Below are the code and all the weights of a small trained network. Each question names an input and a class and asks about switching units off, where a switched-off unit gives its printed mean instead of its output.

import numpy as np


def w(rows, s, z=0):
    codes = np.array(rows[::2]) - 128.0
    scale = np.full(codes.shape[1], s)
    scale[-1] = z or s
    return codes * scale


def norm(h):
    return h / np.sqrt((h * h).mean(-1, keepdims=True) + 1e-5)


def f(y):
    return np.maximum(y, 0)


def log_softmax(a):
    a = a - a.max(-1, keepdims=True)
    return a - np.log(np.exp(a).sum(-1, keepdims=True))


def net(x, mask):
    res = np.array(x, float).reshape(1, 8) / 4 @ E
    u = 0
    for l in range(3):
        y = f(norm(res) @ A[l][:, :-1].T + A[l][:, -1])
        res = res + np.where(mask[u : u + 13], y, B[l][:, -1]) @ B[l][:, :-1]
        u += 13
    return log_softmax(norm(res)[-1] @ U[:, :-1].T + U[:, -1])


A, B = {}, {}
E = w([
[167,78,1,232,174,80],'x0',
[157,80,168,77,216,219],'x1',
[127,128,129,130,130,128],'x2',
[129,130,129,130,127,129],'x3',
[54,58,99,147,96,236],'x4',
[128,128,128,129,128,130],'x5',
[130,130,132,133,128,131],'x6',
[131,129,129,130,128,130],'x7',
],0.0071)
A[0] = w([
[141,126,45,159,177,111,254],'0.n0',
[182,59,22,184,117,155,69],'0.n1',
[178,99,73,86,108,53,16],'0.n2',
[222,103,37,195,145,138,167],'0.n3',
[173,105,153,62,237,198,102],'0.n4',
[161,75,8,210,45,41,120],'0.n5',
[99,82,68,136,115,221,157],'0.n6',
[90,57,67,144,94,139,113],'0.n7',
[201,162,233,82,150,9,140],'0.n8',
[64,81,126,138,92,183,119],'0.n9',
[79,113,131,61,130,170,77],'0.n10',
[179,133,103,112,255,130,189],'0.n11',
[190,113,174,66,118,197,88],'0.n12',
],0.0069,0.0035)
B[0] = w([
[197,118,197,109,166,78,231],'0.n0',
[26,146,43,71,169,176,203],'0.n1',
[172,134,175,199,154,135,153],'0.n2',
[114,156,181,105,191,54,231],'0.n3',
[33,161,195,136,236,22,200],'0.n4',
[47,170,243,154,87,52,255],'0.n5',
[62,49,63,186,140,184,198],'0.n6',
[102,131,102,53,143,223,179],'0.n7',
[3,226,47,81,221,129,231],'0.n8',
[197,88,81,154,37,120,180],'0.n9',
[136,176,216,170,98,134,161],'0.n10',
[248,60,84,7,100,129,208],'0.n11',
[54,66,189,159,194,69,174],'0.n12',
],0.0058,0.0072)
A[1] = w([
[75,117,155,107,170,151,140],'1.n0',
[179,110,84,142,82,148,34],'1.n1',
[93,156,118,119,59,200,144],'1.n2',
[133,218,103,134,81,87,147],'1.n3',
[58,153,125,175,133,143,143],'1.n4',
[150,116,163,125,11,123,130],'1.n5',
[72,126,158,111,108,86,157],'1.n6',
[124,141,140,117,5,141,131],'1.n7',
[70,190,48,152,118,76,140],'1.n8',
[116,147,141,81,110,78,119],'1.n9',
[198,150,202,100,142,103,173],'1.n10',
[214,147,98,166,114,179,3],'1.n11',
[114,22,163,156,149,145,140],'1.n12',
],0.011,0.0065)
B[1] = w([
[116,149,97,131,69,137,230],'1.n0',
[127,51,63,141,100,65,129],'1.n1',
[157,143,60,186,109,44,190],'1.n2',
[94,85,108,219,60,173,215],'1.n3',
[224,127,156,2,125,162,216],'1.n4',
[209,48,9,84,184,94,171],'1.n5',
[185,122,164,185,140,234,255],'1.n6',
[143,61,61,151,113,120,184],'1.n7',
[79,156,198,112,9,218,243],'1.n8',
[148,86,122,175,162,135,209],'1.n9',
[184,78,105,205,83,75,215],'1.n10',
[243,74,70,119,148,175,128],'1.n11',
[118,192,119,122,9,192,199],'1.n12',
],0.007,0.0077)
A[2] = w([
[199,87,49,88,131,101,110],'2.n0',
[189,92,114,107,75,91,2],'2.n1',
[153,117,129,147,65,85,93],'2.n2',
[102,143,106,90,193,130,79],'2.n3',
[177,111,180,217,54,86,150],'2.n4',
[135,97,36,107,136,173,105],'2.n5',
[101,195,111,182,56,101,141],'2.n6',
[107,177,124,1,189,183,156],'2.n7',
[173,77,79,87,241,106,98],'2.n8',
[213,101,56,105,130,109,74],'2.n9',
[115,52,1,123,128,184,135],'2.n10',
[97,139,129,46,224,160,143],'2.n11',
[93,130,151,123,38,169,162],'2.n12',
],0.0094,0.0058)
B[2] = w([
[182,18,79,70,81,184,175],'2.n0',
[194,20,62,135,112,97,140],'2.n1',
[110,114,202,163,242,143,166],'2.n2',
[65,233,155,167,179,190,148],'2.n3',
[115,161,123,163,220,66,233],'2.n4',
[152,186,199,230,230,64,180],'2.n5',
[109,103,122,53,135,198,213],'2.n6',
[141,77,95,215,117,59,199],'2.n7',
[174,108,102,101,1,187,178],'2.n8',
[186,7,91,73,83,141,163],'2.n9',
[131,184,245,146,185,27,223],'2.n10',
[72,217,138,205,186,80,187],'2.n11',
[149,116,44,22,102,164,254],'2.n12',
],0.0085,0.0087)
U = w([
[76,173,103,62,52,200,188],'0',
[95,229,174,199,226,27,67],'1',
[247,56,45,112,111,64,6],'2',
],0.015,0.0027)

Each question gives the input, the list of numbers given to net, and the class t.
The units are the neurons (one row each of A and B). Each row of codes is followed by its name. A weight is (code - 128) times the scale printed after its matrix; where a second scale follows, it is the last column's (A, B and U).
mask holds one flag per neuron, layer by layer. A switched-off neuron (its flag False) gives its mean, the last column of its row in B, instead of its output. The means were averaged over made-up inputs and are rounded, as every weight is.
A unit's drop is (log p(t) with every unit on - log p(t) with that unit switched off) / (log p(t) with every unit on - log p(t) with every unit switched off).
The circuit of an input: a set's keep is (log p(t) with only the set's units on - log p(t) with every unit switched off) / (log p(t) with every unit on - log p(t) with every unit switched off). Starting from the 12 units with the biggest drops (on a tie, the unit counted first), units are removed one at a time, each time the one whose removal leaves the highest keep (on an exact tie, the one counted first), for as long as the keep stays at least 0.8.
circuit, biggest first: the units of the circuit, biggest drop first
k most important neurons: the k neurons with the biggest drops, biggest first
k most important neurons of layer l: the k neurons of layer l with the biggest drops, biggest first
drop of u: that unit's drop, to one decimal
input [2,3,0,6,6,-2,0,-5], class 1: circuit, biggest first	[2.n10]
input [1,4,1,-8,-6,-7,1,-2], class 2: 2 most important neurons	[0.n11, 0.n5]
input [0,-7,8,-2,0,-4,-8,-4], class 0: 2 most important neurons of layer 1	[1.n8, 1.n3]
input [7,-8,1,7,0,4,5,3], class 1: 2 most important neurons of layer 0	[0.n5, 0.n0]
input [6,-8,-6,8,0,-3,0,-7], class 1: 4 most important neurons of layer 0	[0.n5, 0.n0, 0.n8, 0.n3]
input [0,-7,3,0,7,1,-6,-3], class 2: 4 most important neurons of layer 1	[1.n5, 1.n7, 1.n2, 1.n4]
input [8,0,-6,-7,6,-7,-5,0], class 0: 3 most important neurons	[0.n5, 1.n12, 1.n8]
input [1,5,-2,-4,7,-8,1,-6], class 1: 2 most important neurons of layer 0	[0.n5, 0.n6]
input [8,-8,0,8,1,4,-5,5], class 0: 2 most important neurons of layer 1	[1.n8, 1.n10]
input [-8,0,-7,5,-5,-2,-1,0], class 0: 3 most important neurons	[0.n8, 0.n0, 0.n3]
input [2,6,7,-6,8,6,-4,7], class 1: 2 most important neurons	[1.n8, 2.n10]
input [5,0,-1,-5,-3,7,-8,0], class 1: 2 most important neurons	[0.n5, 1.n4]
input [6,-1,-3,-1,0,-2,1,2], class 1: 3 most important neurons	[0.n0, 0.n5, 0.n3]
input [1,-4,-6,-8,3,3,-6,3], class 0: circuit, biggest first	[1.n8]
input [-8,-6,-7,7,4,3,-2,1], class 2: drop of 0.n1	0.0
input [3,4,0,-5,6,0,7,-4], class 1: drop of 2.n10	0.1
input [-8,-7,-5,-6,-6,2,-3,0], class 0: drop of 0.n8	2.3
